Below are the code and all the weights of a small trained network. Each question names an input and a target symbol and asks about switching units off, where a switched-off unit gives its printed mean instead of its output.

import numpy as np


def w(rows, s, z=0):
    codes = np.array(rows[::2]) - 128.0
    scale = np.full(codes.shape[1], s)
    scale[-1] = z or s
    return codes * scale


def f(y):
    return np.maximum(y, 0)


def softmax(a):
    e = np.exp(a - a.max(-1, keepdims=True))
    return e / e.sum(-1, keepdims=True)


def log_softmax(a):
    a = a - a.max(-1, keepdims=True)
    return a - np.log(np.exp(a).sum(-1, keepdims=True))


def net(x, mask):
    ids = ['ΓΘΞΨαζμστφ'.index(c) for c in x.split()]
    T = len(ids)
    res = E[ids] + P[:T]
    u = 0
    for l in range(2):
        q, k, v = (res @ M[l].T for M in (Q, K, V))
        z = softmax(np.where(np.tri(T) > 0, q @ k.T / 2**0.5, -1e9)) @ v
        res = res + np.where(mask[u], z, O[l][:, -1]) @ O[l][:, :-1]
        u += 1
        y = f(res @ A[l][:, :-1].T + A[l][:, -1])
        res = res + np.where(mask[u : u + 12], y, B[l][:, -1]) @ B[l][:, :-1]
        u += 12
    return log_softmax(res[-1] @ U[:, :-1].T + U[:, -1])


Q, K, V, O, A, B = {}, {}, {}, {}, {}, {}
E = w([
[135,62,182,167],'Γ',
[134,145,114,109],'Θ',
[46,68,8,72],'Ξ',
[146,25,106,143],'Ψ',
[154,58,38,155],'α',
[113,160,60,161],'ζ',
[166,155,159,200],'μ',
[111,196,33,86],'σ',
[49,97,140,164],'τ',
[59,102,134,101],'φ',
],0.016)
P = w([
[159,166,253,130],'0',
[182,167,202,93],'1',
[174,174,188,86],'2',
[136,154,157,89],'3',
[154,136,173,90],'4',
[210,205,222,47],'5',
[146,203,174,44],'6',
[93,114,100,115],'7',
[176,129,164,93],'8',
[227,230,254,9],'9',
],0.0079)
Q[0] = w([
[169,100,101,171],'L0H1',
[55,109,57,245],'L0H1',
],0.011)
K[0] = w([
[66,172,143,43],'L0H1',
[252,141,221,2],'L0H1',
],0.0071)
V[0] = w([
[85,188,106,181],'L0H1',
[95,118,54,247],'L0H1',
],0.012)
O[0] = w([
[108,50,108,168,54],'L0H1',
[37,45,2,218,3],'L0H1',
],0.0079,0.00064)
A[0] = w([
[156,119,104,75,97],'L0N1',
[49,94,141,59,49],'L0N2',
[91,135,135,163,55],'L0N3',
[76,149,147,216,3],'L0N4',
[103,99,101,47,140],'L0N5',
[62,254,148,242,108],'L0N6',
[125,92,122,56,165],'L0N7',
[175,97,114,56,126],'L0N8',
[175,144,109,128,178],'L0N9',
[135,111,170,154,52],'L0N10',
[162,189,94,208,85],'L0N11',
[119,116,100,204,23],'L0N12',
],0.0076,0.0034)
B[0] = w([
[143,126,89,138,194],'L0N1',
[129,119,99,10,185],'L0N2',
[101,116,145,108,131],'L0N3',
[75,123,162,103,139],'L0N4',
[142,139,195,143,247],'L0N5',
[34,110,89,172,218],'L0N6',
[175,149,166,153,251],'L0N7',
[155,128,99,164,238],'L0N8',
[135,113,137,194,233],'L0N9',
[125,126,168,111,147],'L0N10',
[99,80,128,151,180],'L0N11',
[167,110,25,113,138],'L0N12',
],0.013,0.0028)
Q[1] = w([
[76,253,115,147],'L1H1',
[83,114,117,23],'L1H1',
],0.0055)
K[1] = w([
[181,1,124,92],'L1H1',
[201,162,138,226],'L1H1',
],0.0046)
V[1] = w([
[143,170,125,231],'L1H1',
[54,251,94,119],'L1H1',
],0.014)
O[1] = w([
[133,153,121,254,255],'L1H1',
[42,237,91,102,64],'L1H1',
],0.011,0.0034)
A[1] = w([
[128,104,97,112,249],'L1N1',
[87,157,112,98,51],'L1N2',
[62,99,159,119,55],'L1N3',
[109,110,69,105,77],'L1N4',
[141,180,184,139,55],'L1N5',
[102,120,94,129,21],'L1N6',
[104,114,126,94,174],'L1N7',
[162,114,57,117,102],'L1N8',
[138,170,160,104,1],'L1N9',
[33,96,249,137,91],'L1N10',
[81,162,215,132,88],'L1N11',
[116,118,114,81,92],'L1N12',
],0.011,0.005)
B[1] = w([
[53,128,179,127,237],'L1N1',
[83,166,108,74,152],'L1N2',
[75,117,169,165,151],'L1N3',
[86,138,141,122,144],'L1N4',
[184,125,89,134,178],'L1N5',
[155,107,183,114,134],'L1N6',
[131,125,151,179,165],'L1N7',
[103,112,84,107,194],'L1N8',
[115,151,161,52,139],'L1N9',
[210,129,5,75,254],'L1N10',
[124,169,162,138,203],'L1N11',
[167,122,106,166,149],'L1N12',
],0.016,0.0044)
U = w([
[204,90,89,108,2],'Γ',
[180,189,204,148,167],'Θ',
[82,64,132,34,207],'Ξ',
[160,67,191,154,104],'Ψ',
[118,30,74,146,227],'α',
[68,134,104,167,156],'ζ',
[168,149,59,175,47],'μ',
[133,208,105,133,210],'σ',
[111,101,2,70,68],'τ',
[156,128,127,40,110],'φ',
],0.0082,0.0037)

Each question gives the input, a string of symbols that net reads in full, and the target symbol t.
The units are the heads (2 rows each of Q, K, V and O) and the neurons (one row each of A and B). Each row of codes is followed by its name. A weight is (code - 128) times the scale printed after its matrix; where a second scale follows, it is the last column's (O, A, B and U).
mask holds one flag per unit, layer by layer, with each layer's heads first. A switched-off unit (its flag False) gives its mean, the last column of its rows in O or B, instead of its output. The means were averaged over made-up inputs and are rounded, as every weight is.
A unit's drop is (log p(t) with every unit on - log p(t) with that unit switched off) / (log p(t) with every unit on - log p(t) with every unit switched off).
The circuit of an input: a set's keep is (log p(t) with only the set's units on - log p(t) with every unit switched off) / (log p(t) with every unit on - log p(t) with every unit switched off). Starting from the 12 units with the biggest drops (on a tie, the unit counted first), units are removed one at a time, each time the one whose removal leaves the highest keep (on an exact tie, the one counted first), for as long as the keep stays at least 0.8.
units of the circuit, in order: the units of the circuit, biggest drop first
k most important neurons: the k neurons with the biggest drops, biggest first
k most important neurons of layer l: the k neurons of layer l with the biggest drops, biggest first
input μ τ α Ψ Ψ, target Ψ: units of the circuit, in order -> (L1N10, L1H1)
input α Ψ μ ζ μ σ Γ, target μ: units of the circuit, in order -> (L1H1, L1N10, L0N2)
input Ξ Θ φ φ Ξ Ξ, target φ: 2 most important neurons -> (L0N5, L0N7)
input σ α α ζ Ξ Θ τ α α τ, target α: units of the circuit, in order -> (L0H1, L1H1, L0N6)
input σ τ μ, target μ: 3 most important neurons -> (L1N10, L0N6, L1N1)
input α μ Ξ τ, target τ: most important neuron -> (L1N10)
input α ζ α μ α τ ζ, target α: units of the circuit, in order -> (L1H1, L0H1, L0N6)
input Ξ Ξ Γ α, target Ξ: 3 most important neurons -> (L0N2, L1N1, L1N10)
input μ α μ Γ Γ Ψ τ Γ Θ τ, target Γ: units of the circuit, in order -> (L1N10, L1H1)
input ζ ζ σ α μ ζ ζ μ, target ζ: units of the circuit, in order -> (L1H1, L0N6)
input τ Γ Ξ, target Ξ: 2 most important neurons -> (L0N2, L1N1)
input Θ ζ Θ α ζ Ψ Ψ α Ψ Ψ, target α: 2 most important neurons of layer 1 -> (L1N11, L1N8)
input τ μ Ψ ζ ζ ζ φ Ψ ζ ζ, target ζ: 2 most important neurons -> (L1N10, L0N6)
input ζ Γ Ξ τ α α ζ φ ζ, target ζ: most important neuron -> (L1N10)
input ζ α τ ζ τ ζ α μ, target ζ: 2 most important neurons -> (L0N12, L0N6)
input σ Θ α Θ σ Ψ, target Θ: 2 most important neurons of layer 1 -> (L1N10, L1N8)
input μ α μ ζ Γ, target μ: 2 most important neurons of layer 0 -> (L0N6, L0N2)
input Γ Ψ Γ σ σ σ φ, target φ: 3 most important neurons -> (L1N9, L1N10, L0N5)
input μ μ Γ Γ, target Γ: 3 most important neurons of layer 1 -> (L1N10, L1N1, L1N5)
input Θ φ Θ, target Θ: units of the circuit, in order -> (L0H1)
input Γ Θ φ, target φ: 2 most important neurons -> (L1N9, L1N10)
input φ σ ζ Ξ μ Ξ Γ τ, target τ: 2 most important neurons of layer 1 -> (L1N10, L1N2)
